Below are the code and all the weights of a small trained network. Each question names an input and a class and asks about switching units off, where a switched-off unit gives its printed mean instead of its output.

import numpy as np


def w(rows, s, z=0):
    codes = np.array(rows[::2]) - 128.0
    scale = np.full(codes.shape[1], s)
    scale[-1] = z or s
    return codes * scale


def norm(h):
    return h / np.sqrt((h * h).mean(-1, keepdims=True) + 1e-5)


def f(y):
    return np.maximum(y, 0)


def log_softmax(a):
    a = a - a.max(-1, keepdims=True)
    return a - np.log(np.exp(a).sum(-1, keepdims=True))


def net(x, mask):
    res = np.array(x, float).reshape(1, 7) / 4 @ E
    u = 0
    for l in range(3):
        y = f(norm(res) @ A[l][:, :-1].T + A[l][:, -1])
        res = res + np.where(mask[u : u + 3], y, B[l][:, -1]) @ B[l][:, :-1]
        u += 3
    return log_softmax(norm(res)[-1] @ U[:, :-1].T + U[:, -1])


A, B = {}, {}
E = w([
[110,86,99],'x0',
[113,104,120],'x1',
[126,140,155],'x2',
[254,107,136],'x3',
[129,121,131],'x4',
[76,227,6],'x5',
[23,165,107],'x6',
],0.0097)
A[0] = w([
[94,110,77,2],'L0N0',
[82,165,251,181],'L0N1',
[67,169,113,30],'L0N2',
],0.013,0.0067)
B[0] = w([
[137,126,59,136],'L0N0',
[121,52,1,255],'L0N1',
[154,210,165,174],'L0N2',
],0.01,0.0051)
A[1] = w([
[195,199,97,151],'L1N0',
[156,98,149,2],'L1N1',
[56,7,122,110],'L1N2',
],0.012,0.0063)
B[1] = w([
[85,8,27,254],'L1N0',
[144,160,100,132],'L1N1',
[168,102,2,250],'L1N2',
],0.008,0.0053)
A[2] = w([
[63,178,158,58],'L2N0',
[188,93,234,253],'L2N1',
[6,133,162,192],'L2N2',
],0.015,0.0038)
B[2] = w([
[24,207,176,169],'L2N0',
[150,116,244,254],'L2N1',
[38,212,115,235],'L2N2',
],0.011,0.004)
U = w([
[210,6,76,24],'0',
[95,87,40,1],'1',
[148,152,228,252],'2',
],0.012,0.0052)

Each question gives the input, the list of numbers given to net, and the class t.
The units are the neurons (one row each of A and B). Each row of codes is followed by its name. A weight is (code - 128) times the scale printed after its matrix; where a second scale follows, it is the last column's (A, B and U).
mask holds one flag per neuron, layer by layer. A switched-off neuron (its flag False) gives its mean, the last column of its row in B, instead of its output. The means were averaged over made-up inputs and are rounded, as every weight is.
A unit's drop is (log p(t) with every unit on - log p(t) with that unit switched off) / (log p(t) with every unit on - log p(t) with every unit switched off).
The circuit of an input: a set's keep is (log p(t) with only the set's units on - log p(t) with every unit switched off) / (log p(t) with every unit on - log p(t) with every unit switched off). Starting from all 9 units, units are removed one at a time, each time the one whose removal leaves the highest keep (on an exact tie, the one counted first), for as long as the keep stays at least 0.8.
units of the circuit, in order: the units of the circuit, biggest drop first
most important unit: the unit with the biggest drop
k most important neurons: the k neurons with the biggest drops, biggest first
drop of u: that unit's drop, to one decimal
input [-3,3,8,1,0,-5,8], class 0: most important unit -> L0N1
input [4,-7,-4,3,-6,-2,-7], class 2: 3 most important neurons -> [L2N1, L0N1, L1N2]
input [1,-6,-8,7,0,-3,-8], class 2: units of the circuit, in order -> [L2N1, L0N1]
input [0,5,7,-8,-3,-5,-2], class 0: 2 most important neurons -> [L1N2, L0N1]
input [3,-4,-7,-6,7,6,2], class 2: units of the circuit, in order -> [L0N1, L1N2, L2N0, L1N0]
input [6,-1,5,-2,-7,7,2], class 2: units of the circuit, in order -> [L0N1, L1N2, L2N0]
input [7,6,-1,-5,6,5,2], class 2: units of the circuit, in order -> [L0N1, L1N0, L2N2]
input [-8,4,-7,3,-2,-2,-6], class 2: units of the circuit, in order -> [L2N1, L0N1]
input [-6,-7,-5,-3,6,-7,1], class 1: 3 most important neurons -> [L0N1, L2N1, L1N2]
input [-4,-1,-7,5,-8,-6,-6], class 2: 3 most important neurons -> [L2N1, L1N2, L0N1]
input [0,-4,-2,5,-3,-5,-1], class 2: 2 most important neurons -> [L2N1, L1N2]
input [1,-3,-4,-1,6,3,5], class 2: 3 most important neurons -> [L0N1, L1N2, L2N0]
input [-8,-6,4,-2,0,-7,4], class 1: drop of L0N1 -> 1.5
input [1,1,2,0,-4,3,7], class 2: most important neuron -> [L1N2]
input [0,-3,-1,5,-5,-5,-6], class 2: drop of L1N1 -> 0.0
input [0,4,6,-8,-7,-7,0], class 0: drop of L2N2 -> 0.1
